Below is a small trained network, with its code and all its weights. Each question gives an input and a target symbol and asks what happens when units are switched off, that is, made to give their printed mean instead of their output.

import numpy as np


def w(rows, s, z=0):
    codes = np.array(rows[::2]) - 128.0
    scale = np.full(codes.shape[1], s)
    scale[-1] = z or s
    return codes * scale


def norm(h):
    return h / np.sqrt((h * h).mean(-1, keepdims=True) + 1e-5)


def f(y):
    return np.maximum(y, 0)


def softmax(a):
    e = np.exp(a - a.max(-1, keepdims=True))
    return e / e.sum(-1, keepdims=True)


def log_softmax(a):
    a = a - a.max(-1, keepdims=True)
    return a - np.log(np.exp(a).sum(-1, keepdims=True))


def net(x, mask):
    ids = ['αδζημτφ'.index(c) for c in x.split()]
    T = len(ids)
    res = E[ids] + P[:T]
    r = norm(res)
    for j in range(3):
        rows = slice(2 * j, 2 * j + 2)
        q, k, v = (r @ M[0][rows].T for M in (Q, K, V))
        z = softmax(np.where(np.tri(T) > 0, q @ k.T / 2**0.5, -1e9)) @ v
        o = O[0][rows]
        res = res + np.where(mask[j], z, o[:, -1]) @ o[:, :-1]
    y = f(norm(res) @ A[0][:, :-1].T + A[0][:, -1])
    res = res + np.where(mask[3:7], y, B[0][:, -1]) @ B[0][:, :-1]
    return log_softmax(norm(res)[-1] @ U[:, :-1].T + U[:, -1])


Q, K, V, O, A, B = {}, {}, {}, {}, {}, {}
E = w([
[95,127,88,55,202,127],'α',
[36,123,79,162,190,139],'δ',
[45,2,201,179,171,157],'ζ',
[201,69,184,62,178,91],'η',
[114,68,169,84,66,51],'μ',
[162,56,135,114,69,212],'τ',
[183,209,230,168,131,156],'φ',
],0.017)
P = w([
[65,132,254,39,168,221],'0',
[99,107,209,49,171,178],'1',
[108,103,190,61,148,162],'2',
[107,101,159,91,146,138],'3',
[113,83,154,111,125,127],'4',
[126,89,137,122,112,119],'5',
[137,86,117,136,105,99],'6',
[140,88,109,163,92,91],'7',
[158,85,88,170,86,75],'8',
[177,76,61,191,86,75],'9',
[188,84,51,198,79,54],'10',
[200,93,26,224,88,49],'11',
],0.0092)
Q[0] = w([
[136,86,93,81,108,153],'H1',
[141,208,200,186,91,152],'H1',
[69,13,250,244,149,87],'H2',
[136,104,107,142,63,200],'H2',
[254,56,182,83,176,115],'H3',
[154,79,118,152,218,6],'H3',
],0.029)
K[0] = w([
[150,146,115,164,117,140],'H1',
[74,124,170,71,167,155],'H1',
[252,114,210,189,132,137],'H2',
[102,57,97,149,65,112],'H2',
[185,125,135,151,41,118],'H3',
[177,95,122,206,132,77],'H3',
],0.04)
V[0] = w([
[143,107,71,48,57,94],'H1',
[66,129,198,94,146,34],'H1',
[189,85,208,143,104,133],'H2',
[84,92,167,120,126,147],'H2',
[203,80,228,131,188,108],'H3',
[148,185,116,116,6,94],'H3',
],0.014)
O[0] = w([
[69,126,139,184,137,100,147],'H1',
[159,218,128,184,135,108,138],'H1',
[206,27,64,168,219,164,252],'H2',
[169,77,166,163,78,167,190],'H2',
[123,117,140,71,137,2,224],'H3',
[126,163,184,122,178,89,62],'H3',
],0.0092,0.011)
A[0] = w([
[166,111,38,112,63,112,81],'N1',
[102,101,49,186,58,94,6],'N2',
[250,194,83,161,135,127,175],'N3',
[51,139,82,149,137,195,84],'N4',
],0.022,0.0027)
B[0] = w([
[94,137,131,92,12,128,245],'N1',
[56,132,193,201,72,108,231],'N2',
[252,170,173,154,118,83,253],'N3',
[132,171,42,90,237,79,213],'N4',
],0.015,0.0066)
U = w([
[208,138,145,52,197,151,253],'α',
[145,90,103,165,95,15,132],'δ',
[153,221,255,209,200,165,114],'ζ',
[117,190,57,154,178,186,71],'η',
[47,32,186,127,189,168,92],'μ',
[149,108,146,137,26,240,51],'τ',
[66,219,135,61,131,124,94],'φ',
],0.0077,0.0065)

Each question gives the input, a string of symbols that net reads in full, and the target symbol t.
The units are the heads (2 rows each of Q, K, V and O) and the neurons (one row each of A and B). Each row of codes is followed by its name. A weight is (code - 128) times the scale printed after its matrix; where a second scale follows, it is the last column's (O, A, B and U).
mask holds one flag per unit, heads first, then neurons. A switched-off unit (its flag False) gives its mean, the last column of its rows in O or B, instead of its output. The means were averaged over made-up inputs and are rounded, as every weight is.
A unit's drop is (log p(t) with every unit on - log p(t) with that unit switched off) / (log p(t) with every unit on - log p(t) with every unit switched off).
The circuit of an input: a set's keep is (log p(t) with only the set's units on - log p(t) with every unit switched off) / (log p(t) with every unit on - log p(t) with every unit switched off). Starting from all 7 units, units are removed one at a time, each time the one whose removal leaves the highest keep (on an exact tie, the one counted first), for as long as the keep stays at least 0.8.
circuit, biggest first: the units of the circuit, biggest drop first
unit that matters most: the unit with the biggest drop
top k neurons: the k neurons with the biggest drops, biggest first
heads that matter: for each layer, one digit per head in row order, 1 if its drop is at least 0.15 and else 0, layers parted by /
drop when u is switched off: that unit's drop, to one decimal
input η φ δ, target α: unit that matters most -> H1
input ζ μ δ δ α ζ ζ τ τ α α, target μ: top 3 neurons -> [N3; N1; N4]
input ζ μ φ ζ δ ζ α τ δ φ μ, target α: circuit, biggest first -> [H3; H1]
input φ α ζ μ μ ζ, target ζ: heads that matter -> 100
input μ η η ζ η ζ ζ α τ α α δ, target η: heads that matter -> 001
input η η φ φ τ μ, target α: circuit, biggest first -> [H3; N2]
input φ δ δ δ μ δ η μ η, target ζ: heads that matter -> 100
input τ δ ζ α δ ζ, target τ: heads that matter -> 101
input η φ δ τ ζ τ δ, target μ: top 2 neurons -> [N2; N3]
input ζ μ α μ α, target ζ: heads that matter -> 100
input φ η α δ α τ μ, target μ: circuit, biggest first -> [H1; N3]
input ζ ζ α μ ζ δ, target ζ: top 2 neurons -> [N2; N3]
input φ ζ μ α α φ α φ ζ, target α: heads that matter -> 101
input μ ζ μ μ δ μ, target ζ: top neuron -> [N1]
input ζ α ζ α, target φ: drop when H2 is switched off -> 0.6
input ζ μ ζ μ φ δ ζ τ τ, target μ: drop when H2 is switched off -> 0.0
input η δ η η ζ μ ζ, target ζ: drop when H1 is switched off -> 0.8
